Here is a tiny trained network, its code and every weight. The questions are about switching its units off for an input and a class, where a switched-off unit gives its printed mean instead of its output.

import numpy as np


def w(rows, s, z=0):
    codes = np.array(rows[::2]) - 128.0
    scale = np.full(codes.shape[1], s)
    scale[-1] = z or s
    return codes * scale


def norm(h):
    return h / np.sqrt((h * h).mean(-1, keepdims=True) + 1e-5)


def f(y):
    return np.maximum(y, 0)


def log_softmax(a):
    a = a - a.max(-1, keepdims=True)
    return a - np.log(np.exp(a).sum(-1, keepdims=True))


def net(x, mask):
    res = np.array(x, float).reshape(1, 8) / 4 @ E
    u = 0
    for l in range(3):
        y = f(norm(res) @ A[l][:, :-1].T + A[l][:, -1])
        res = res + np.where(mask[u : u + 7], y, B[l][:, -1]) @ B[l][:, :-1]
        u += 7
    return log_softmax(norm(res)[-1] @ U[:, :-1].T + U[:, -1])


A, B = {}, {}
E = w([
[129,120,138,127,134,132,127],'x0',
[159,221,167,62,94,162,136],'x1',
[129,118,135,124,131,127,129],'x2',
[127,137,119,131,123,130,125],'x3',
[124,142,116,130,122,117,135],'x4',
[131,110,143,122,134,126,133],'x5',
[143,115,88,92,202,153,149],'x6',
[254,105,75,150,121,94,84],'x7',
],0.0087)
A[0] = w([
[78,112,104,103,72,150,155,79],'L0N1',
[63,80,74,147,114,140,122,78],'L0N2',
[153,42,142,134,82,4,99,228],'L0N3',
[125,159,83,40,228,131,98,17],'L0N4',
[205,102,104,136,82,125,54,248],'L0N5',
[105,71,38,178,193,167,187,139],'L0N6',
[75,46,112,253,68,104,116,228],'L0N7',
],0.0075,0.0015)
B[0] = w([
[79,15,130,186,125,205,70,162],'L0N1',
[142,144,173,171,196,156,192,180],'L0N2',
[128,254,51,133,103,153,105,221],'L0N3',
[129,111,67,200,93,170,205,193],'L0N4',
[137,218,138,96,190,52,165,223],'L0N5',
[102,157,206,89,182,50,51,213],'L0N6',
[170,55,114,98,96,217,197,254],'L0N7',
],0.0076,0.0069)
A[1] = w([
[133,95,101,104,106,221,157,95],'L1N1',
[120,201,101,70,146,112,144,153],'L1N2',
[78,121,201,86,44,127,96,88],'L1N3',
[184,105,102,174,146,156,147,254],'L1N4',
[254,125,111,120,75,102,184,133],'L1N5',
[34,102,177,96,168,86,148,94],'L1N6',
[120,144,138,89,178,150,149,145],'L1N7',
],0.0084,0.0025)
B[1] = w([
[69,84,186,166,90,58,162,214],'L1N1',
[74,42,162,195,70,101,98,240],'L1N2',
[47,169,90,115,160,88,22,188],'L1N3',
[98,191,94,74,102,123,118,224],'L1N4',
[144,124,144,216,223,238,121,254],'L1N5',
[150,232,68,137,111,180,176,212],'L1N6',
[151,75,2,179,56,117,156,202],'L1N7',
],0.0087,0.006)
A[2] = w([
[67,179,84,133,137,150,133,46],'L2N1',
[88,159,172,63,219,130,175,45],'L2N2',
[130,125,64,209,207,184,109,254],'L2N3',
[183,85,92,81,172,2,97,77],'L2N4',
[84,145,170,109,66,74,95,125],'L2N5',
[215,181,180,168,145,75,69,228],'L2N6',
[70,92,87,83,93,127,200,75],'L2N7',
],0.0097,0.001)
B[2] = w([
[225,90,159,107,174,130,87,195],'L2N1',
[252,153,61,90,147,96,145,140],'L2N2',
[134,103,83,38,149,100,106,254],'L2N3',
[30,254,213,88,48,90,34,145],'L2N4',
[203,91,97,68,163,32,134,155],'L2N5',
[65,60,205,152,84,162,222,175],'L2N6',
[134,126,235,223,51,129,134,187],'L2N7',
],0.0081,0.012)
U = w([
[93,106,197,206,73,137,152,199],'0',
[191,125,21,116,209,160,168,2],'1',
[67,170,122,73,151,68,8,152],'2',
],0.017,0.00063)

Each question gives the input, the list of numbers given to net, and the class t.
The units are the neurons (one row each of A and B). Each row of codes is followed by its name. A weight is (code - 128) times the scale printed after its matrix; where a second scale follows, it is the last column's (A, B and U).
mask holds one flag per neuron, layer by layer. A switched-off neuron (its flag False) gives its mean, the last column of its row in B, instead of its output. The means were averaged over made-up inputs and are rounded, as every weight is.
A unit's drop is (log p(t) with every unit on - log p(t) with that unit switched off) / (log p(t) with every unit on - log p(t) with every unit switched off).
The circuit of an input: a set's keep is (log p(t) with only the set's units on - log p(t) with every unit switched off) / (log p(t) with every unit on - log p(t) with every unit switched off). Starting from the 12 units with the biggest drops (on a tie, the unit counted first), units are removed one at a time, each time the one whose removal leaves the highest keep (on an exact tie, the one counted first), for as long as the keep stays at least 0.8.
circuit, biggest first: the units of the circuit, biggest drop first
top k neurons: the k neurons with the biggest drops, biggest first
top k neurons in layer l: the k neurons of layer l with the biggest drops, biggest first
drop of u: that unit's drop, to one decimal
input [-3,1,6,2,8,-7,8,-8], class 0: top 2 neurons => [L2N7 L1N5]
input [-2,-7,7,-5,3,-8,2,8], class 2: circuit, biggest first => [L2N4]
input [6,2,-5,-3,-4,1,0,2], class 0: top 3 neurons => [L0N7 L0N5 L2N6]
input [-6,7,-7,2,5,-2,-1,-5], class 2: top 3 neurons => [L1N3 L0N7 L2N5]
input [-2,6,4,8,-6,-6,1,0], class 0: top 2 neurons in layer 1 => [L1N2 L1N6]
input [2,-7,6,-5,1,-4,1,-2], class 1: top 2 neurons => [L0N6 L1N2]
input [-2,-5,-8,0,6,7,7,3], class 2: top 2 neurons => [L0N6 L2N4]
input [-4,-2,1,-5,-8,-7,1,-4], class 1: top 2 neurons => [L0N6 L1N2]
input [7,0,4,6,7,-2,-6,7], class 1: top 4 neurons => [L1N5 L0N6 L2N7 L1N1]
input [-4,8,8,-7,0,6,-3,6], class 0: top 2 neurons => [L2N6 L0N7]
input [1,4,4,-2,-2,-4,-3,8], class 0: top 3 neurons => [L2N6 L0N7 L0N5]
input [3,0,-8,8,3,-2,-7,2], class 1: top 2 neurons => [L0N7 L0N6]
input [6,-1,-6,-7,2,-7,1,6], class 2: top 2 neurons in layer 0 => [L0N5 L0N7]
input [6,2,-3,3,-1,1,-1,6], class 0: circuit, biggest first => [L2N6]
input [-7,1,-2,4,5,-1,-1,-6], class 2: top 3 neurons in layer 1 => [L1N3 L1N5 L1N2]
input [5,1,0,1,-7,4,-1,-4], class 2: top 3 neurons in layer 0 => [L0N7 L0N5 L0N4]
input [-4,-1,-4,7,-7,1,1,2], class 2: top 2 neurons in layer 2 => [L2N4 L2N7]
input [-5,-4,-8,4,-4,4,2,-7], class 1: top 2 neurons in layer 0 => [L0N6 L0N4]
input [-4,-2,-4,-3,8,-5,-8,5], class 1: drop of L0N7 => 0.6
input [1,6,-3,0,0,6,-6,-7], class 2: circuit, biggest first => [L1N3]
